Here is a tiny trained network, its code and every weight. The questions are about switching its units off for an input and a class, where a switched-off unit gives its printed mean instead of its output.

import numpy as np


def w(rows, s, z=0):
    codes = np.array(rows[::2]) - 128.0
    scale = np.full(codes.shape[1], s)
    scale[-1] = z or s
    return codes * scale


def norm(h):
    return h / np.sqrt((h * h).mean(-1, keepdims=True) + 1e-5)


def f(y):
    return y / 2 * (1 + np.tanh(0.7978845608 * (y + 0.044715 * y**3)))


def log_softmax(a):
    a = a - a.max(-1, keepdims=True)
    return a - np.log(np.exp(a).sum(-1, keepdims=True))


def net(x, mask):
    res = np.array(x, float).reshape(1, 3) / 4 @ E
    u = 0
    for l in range(2):
        y = f(norm(res) @ A[l][:, :-1].T + A[l][:, -1])
        res = res + np.where(mask[u : u + 9], y, B[l][:, -1]) @ B[l][:, :-1]
        u += 9
    return log_softmax(norm(res)[-1] @ U[:, :-1].T + U[:, -1])


A, B = {}, {}
E = w([
[149,82,110,155,167,88,254],'x0',
[161,220,178,39,117,133,49],'x1',
[206,106,69,189,109,68,150],'x2',
],0.0093)
A[0] = w([
[169,126,120,123,131,134,82,102],'L0N1',
[199,120,58,175,118,111,104,133],'L0N2',
[148,126,80,139,125,131,43,183],'L0N3',
[136,140,145,128,130,102,7,148],'L0N4',
[42,146,158,58,129,156,150,118],'L0N5',
[200,124,117,90,163,107,251,134],'L0N6',
[146,160,136,154,117,79,173,3],'L0N7',
[156,84,55,178,114,114,128,84],'L0N8',
[133,98,136,156,91,92,122,102],'L0N9',
],0.011,0.0031)
B[0] = w([
[63,154,122,149,143,142,151,147],'L0N1',
[122,129,241,170,195,119,96,215],'L0N2',
[78,142,150,84,90,145,161,184],'L0N3',
[154,109,7,177,75,145,183,214],'L0N4',
[161,94,132,138,159,38,58,217],'L0N5',
[179,106,153,60,96,167,225,254],'L0N6',
[130,49,141,57,122,128,141,150],'L0N7',
[110,204,103,222,132,98,116,209],'L0N8',
[133,148,136,166,98,159,100,147],'L0N9',
],0.013,0.0086)
A[1] = w([
[102,186,180,61,150,41,88,176],'L1N1',
[162,130,187,110,96,154,220,4],'L1N2',
[51,102,64,94,85,203,110,97],'L1N3',
[120,69,169,128,127,29,52,63],'L1N4',
[115,117,130,255,140,106,45,30],'L1N5',
[45,21,204,87,183,73,4,46],'L1N6',
[148,96,176,161,109,82,241,215],'L1N7',
[164,91,107,113,195,39,27,93],'L1N8',
[102,73,132,195,201,184,121,121],'L1N9',
],0.0096,0.0015)
B[1] = w([
[83,107,49,187,151,174,145,163],'L1N1',
[138,3,105,155,163,99,132,208],'L1N2',
[182,148,68,98,118,113,149,167],'L1N3',
[125,104,109,103,161,193,146,178],'L1N4',
[41,167,186,141,167,120,106,200],'L1N5',
[184,113,107,106,206,204,91,196],'L1N6',
[126,141,159,50,85,89,103,254],'L1N7',
[146,117,200,112,182,208,114,191],'L1N8',
[138,173,139,166,126,159,88,154],'L1N9',
],0.014,0.0095)
U = w([
[167,56,150,88,104,66,170,244],'0',
[133,168,4,115,61,132,113,113],'1',
[74,175,153,190,117,94,105,2],'2',
[137,114,97,108,181,186,83,98],'3',
],0.015,0.00093)

Each question gives the input, the list of numbers given to net, and the class t.
The units are the neurons (one row each of A and B). Each row of codes is followed by its name. A weight is (code - 128) times the scale printed after its matrix; where a second scale follows, it is the last column's (A, B and U).
mask holds one flag per neuron, layer by layer. A switched-off neuron (its flag False) gives its mean, the last column of its row in B, instead of its output. The means were averaged over made-up inputs and are rounded, as every weight is.
A unit's drop is (log p(t) with every unit on - log p(t) with that unit switched off) / (log p(t) with every unit on - log p(t) with every unit switched off).
The circuit of an input: a set's keep is (log p(t) with only the set's units on - log p(t) with every unit switched off) / (log p(t) with every unit on - log p(t) with every unit switched off). Starting from the 12 units with the biggest drops (on a tie, the unit counted first), units are removed one at a time, each time the one whose removal leaves the highest keep (on an exact tie, the one counted first), for as long as the keep stays at least 0.8.
circuit, biggest first: the units of the circuit, biggest drop first
k most important neurons: the k neurons with the biggest drops, biggest first
top k neurons in layer l: the k neurons of layer l with the biggest drops, biggest first
drop of u: that unit's drop, to one decimal
input [-8,-8,0], class 2: 2 most important neurons -> L0N6, L1N5
input [-5,7,8], class 1: circuit, biggest first -> L0N4
input [-4,-4,-1], class 1: circuit, biggest first -> L0N2, L1N3
input [0,-2,7], class 2: top 2 neurons in layer 0 -> L0N8, L0N2
input [-8,8,-7], class 1: top 2 neurons in layer 0 -> L0N4, L0N2
input [-8,1,6], class 1: top 2 neurons in layer 0 -> L0N4, L0N3
input [1,-1,8], class 2: 2 most important neurons -> L0N8, L0N2
input [-8,4,-6], class 1: top 2 neurons in layer 0 -> L0N4, L0N2
input [1,3,0], class 1: top 2 neurons in layer 0 -> L0N2, L0N6
input [-4,6,-4], class 1: 2 most important neurons -> L0N4, L0N2
input [-1,5,5], class 1: drop of L0N8 -> 0.3
